Below are the code and all the weights of a small trained network. Each question names an input and a class and asks about switching units off, where a switched-off unit gives its printed mean instead of its output.

import numpy as np


def w(rows, s, z=0):
    codes = np.array(rows[::2]) - 128.0
    scale = np.full(codes.shape[1], s)
    scale[-1] = z or s
    return codes * scale


def f(y):
    return np.maximum(y, 0)


def log_softmax(a):
    a = a - a.max(-1, keepdims=True)
    return a - np.log(np.exp(a).sum(-1, keepdims=True))


def net(x, mask):
    res = np.array(x, float).reshape(1, 6) / 4 @ E
    y = f(res @ A[0][:, :-1].T + A[0][:, -1])
    res = res + np.where(mask, y, B[0][:, -1]) @ B[0][:, :-1]
    return log_softmax(res[-1] @ U[:, :-1].T + U[:, -1])


A, B = {}, {}
E = w([
[109,140,37,73,111,178,162,82,111,123,232,109],'x0',
[174,96,159,88,138,214,135,254,108,104,143,152],'x1',
[89,75,125,119,84,149,161,80,28,87,45,163],'x2',
[189,89,57,63,156,138,67,91,135,211,58,199],'x3',
[44,213,182,60,203,119,106,143,86,154,138,170],'x4',
[204,161,98,147,117,27,163,165,48,131,201,191],'x5',
],0.01)
A[0] = w([
[150,145,145,156,133,127,94,126,167,142,170,143,36],'N1',
[155,99,158,139,156,95,90,119,147,152,70,172,80],'N2',
[157,88,72,142,128,108,120,133,149,116,97,86,39],'N3',
[91,147,102,104,116,142,143,134,31,111,68,129,41],'N4',
[114,151,111,178,127,89,143,84,118,153,139,157,23],'N5',
[118,93,102,95,132,88,99,112,148,158,119,139,56],'N6',
[116,115,115,125,152,192,111,95,197,108,91,83,35],'N7',
[72,170,82,147,113,30,108,35,167,169,111,80,72],'N8',
[195,219,77,114,177,97,106,170,219,160,162,53,67],'N9',
[92,148,15,54,123,190,148,71,127,97,207,124,104],'N10',
[115,96,147,123,126,114,160,93,75,77,122,146,50],'N11',
[132,128,196,205,143,69,90,164,151,104,38,152,106],'N12',
[220,61,105,175,79,133,149,97,172,84,136,108,50],'N13',
[148,128,116,115,194,114,111,152,175,148,169,72,81],'N14',
[164,121,152,97,139,155,150,173,171,149,160,130,75],'N15',
[115,62,137,117,159,125,97,147,91,122,152,103,50],'N16',
[42,89,129,101,163,220,84,90,219,110,85,54,42],'N17',
[56,153,153,59,180,113,109,131,99,167,135,166,90],'N18',
[100,167,160,41,173,118,133,120,103,129,131,148,78],'N19',
[180,139,104,133,126,44,197,143,65,130,158,173,36],'N20',
[128,123,123,125,128,151,140,195,122,142,146,143,35],'N21',
[136,112,134,124,145,162,113,153,78,120,123,121,42],'N22',
[173,98,147,54,113,231,143,251,120,89,144,166,123],'N23',
[195,106,77,125,98,123,157,128,168,104,91,85,31],'N24',
[180,104,84,98,159,140,82,86,133,189,93,203,59],'N25',
[118,78,119,144,68,143,149,125,68,82,78,145,2],'N26',
[182,107,86,69,123,161,103,170,116,196,87,168,33],'N27',
[110,144,121,98,133,104,96,141,122,95,121,116,52],'N28',
[109,95,101,90,113,154,170,94,18,80,72,156,60],'N29',
[48,220,162,84,176,120,115,135,103,148,127,177,70],'N30',
[71,142,195,203,115,130,201,160,115,23,191,85,21],'N31',
[141,152,79,84,101,146,165,118,116,131,149,100,49],'N32',
[150,78,88,165,84,135,119,131,146,92,135,110,65],'N33',
[150,100,82,75,148,135,108,100,131,171,136,153,55],'N34',
[206,165,62,150,149,46,119,158,83,103,162,174,50],'N35',
],0.012,0.0057)
B[0] = w([
[77,147,79,113,94,146,107,89,159,188,112,163,156],'N1',
[179,174,123,142,66,166,213,166,124,118,131,132,187],'N2',
[114,94,120,155,150,120,134,141,114,118,199,125,167],'N3',
[95,120,135,130,130,106,73,134,199,196,123,148,177],'N4',
[137,74,169,138,137,167,99,98,82,110,94,148,165],'N5',
[120,150,130,156,137,138,121,100,135,78,134,95,162],'N6',
[114,95,129,56,132,126,92,154,108,90,115,158,184],'N7',
[187,136,199,182,223,133,110,1,29,122,43,139,232],'N8',
[36,150,79,158,77,144,69,123,208,192,57,167,230],'N9',
[223,177,137,182,5,157,213,248,97,121,53,140,241],'N10',
[102,139,82,124,100,186,42,114,187,166,109,131,162],'N11',
[221,168,85,136,23,153,204,221,115,137,74,134,213],'N12',
[127,63,61,151,231,32,142,186,111,212,206,78,210],'N13',
[105,129,100,151,76,136,99,93,195,164,97,178,181],'N14',
[120,122,132,153,152,125,101,74,153,164,76,156,171],'N15',
[119,133,132,128,121,124,109,107,124,137,85,115,137],'N16',
[104,96,162,27,148,69,99,173,94,66,159,233,233],'N17',
[154,38,77,156,170,102,156,172,121,157,175,96,208],'N18',
[123,72,85,161,186,62,153,171,120,162,179,86,191],'N19',
[85,95,204,51,149,98,104,167,100,66,114,199,220],'N20',
[144,118,115,155,135,115,110,72,123,100,112,146,159],'N21',
[136,115,105,161,150,111,100,99,130,112,104,144,150],'N22',
[172,113,161,171,211,130,146,28,35,129,34,135,250],'N23',
[83,82,87,160,162,126,143,160,90,150,186,90,179],'N24',
[89,221,176,100,92,185,128,81,181,56,243,23,227],'N25',
[81,127,95,144,115,118,99,98,181,192,146,171,182],'N26',
[105,198,220,138,96,153,132,65,120,80,200,75,213],'N27',
[135,114,112,123,126,120,106,140,122,128,134,94,135],'N28',
[51,139,56,162,94,147,87,104,225,168,51,165,212],'N29',
[148,66,78,164,155,92,118,170,118,166,215,72,217],'N30',
[105,223,200,86,109,206,131,71,191,38,196,9,214],'N31',
[191,128,151,131,94,133,164,167,124,138,101,134,166],'N32',
[142,114,97,134,179,108,156,158,121,159,163,101,176],'N33',
[145,175,155,101,116,154,151,116,188,88,153,62,190],'N34',
[96,86,136,24,142,109,86,167,110,67,127,190,237],'N35',
],0.0082,0.018)
U = w([
[99,176,169,105,135,144,117,86,151,91,174,63,105],'0',
[92,76,160,2,163,101,91,165,90,102,123,235,106],'1',
[116,48,111,178,192,93,122,164,104,207,186,97,101],'2',
[62,124,116,164,120,129,77,97,201,217,72,197,110],'3',
[152,111,163,176,200,127,117,29,37,139,49,155,153],'4',
[186,152,142,150,70,135,175,215,94,143,75,152,152],'5',
[106,160,122,97,182,115,161,128,86,143,87,145,254],'6',
],0.0099,0.0066)

Each question gives the input, the list of numbers given to net, and the class t.
The units are the neurons (one row each of A and B). Each row of codes is followed by its name. A weight is (code - 128) times the scale printed after its matrix; where a second scale follows, it is the last column's (A, B and U).
mask holds one flag per neuron, in row order. A switched-off neuron (its flag False) gives its mean, the last column of its row in B, instead of its output. The means were averaged over made-up inputs and are rounded, as every weight is.
A unit's drop is (log p(t) with every unit on - log p(t) with that unit switched off) / (log p(t) with every unit on - log p(t) with every unit switched off).
The circuit of an input: a set's keep is (log p(t) with only the set's units on - log p(t) with every unit switched off) / (log p(t) with every unit on - log p(t) with every unit switched off). Starting from the 12 units with the biggest drops (on a tie, the unit counted first), units are removed one at a time, each time the one whose removal leaves the highest keep (on an exact tie, the one counted first), for as long as the keep stays at least 0.8.
units of the circuit, in order: the units of the circuit, biggest drop first
unit that matters most: the unit with the biggest drop
top k neurons: the k neurons with the biggest drops, biggest first
drop of u: that unit's drop, to one decimal
input [-5,-1,1,6,-3,-2], class 0: top 2 neurons => N25; N10
input [-5,5,-8,0,4,-5], class 3: unit that matters most => N9
input [-3,-2,6,-4,-6,0], class 2: top 2 neurons => N13; N9
input [-7,0,-6,-4,7,1], class 2: top 2 neurons => N30; N10
input [4,-2,-6,0,0,5], class 3: top 3 neurons => N9; N17; N14
input [2,-3,-8,3,-7,7], class 3: top 3 neurons => N9; N17; N14
input [6,-1,-4,-3,6,3], class 2: top 2 neurons => N30; N12
input [-2,4,0,-4,-2,3], class 0: top 2 neurons => N31; N8
input [4,4,0,1,-2,-5], class 1: top 4 neurons => N17; N8; N12; N7
input [5,8,-1,0,7,5], class 4: top 2 neurons => N23; N13
input [-6,8,-5,-5,-1,8], class 1: top 3 neurons => N35; N20; N8
input [-5,0,-5,1,5,4], class 2: top 2 neurons => N10; N30
input [3,-3,-5,-1,1,6], class 1: top 2 neurons => N35; N20
input [3,7,-5,-1,-6,-7], class 1: top neuron => N17
input [5,6,0,7,0,-4], class 0: top 3 neurons => N25; N27; N8
input [-8,-6,5,8,6,1], class 0: drop of N10 => 0.5
input [-2,-6,1,6,-4,-7], class 1: drop of N7 => 0.6
input [4,-4,8,-7,4,-6], class 3: drop of N11 => 0.5
input [-3,5,4,0,-8,1], class 2: drop of N35 => 0.0
input [2,6,0,-7,-2,7], class 0: units of the circuit, in order => N31
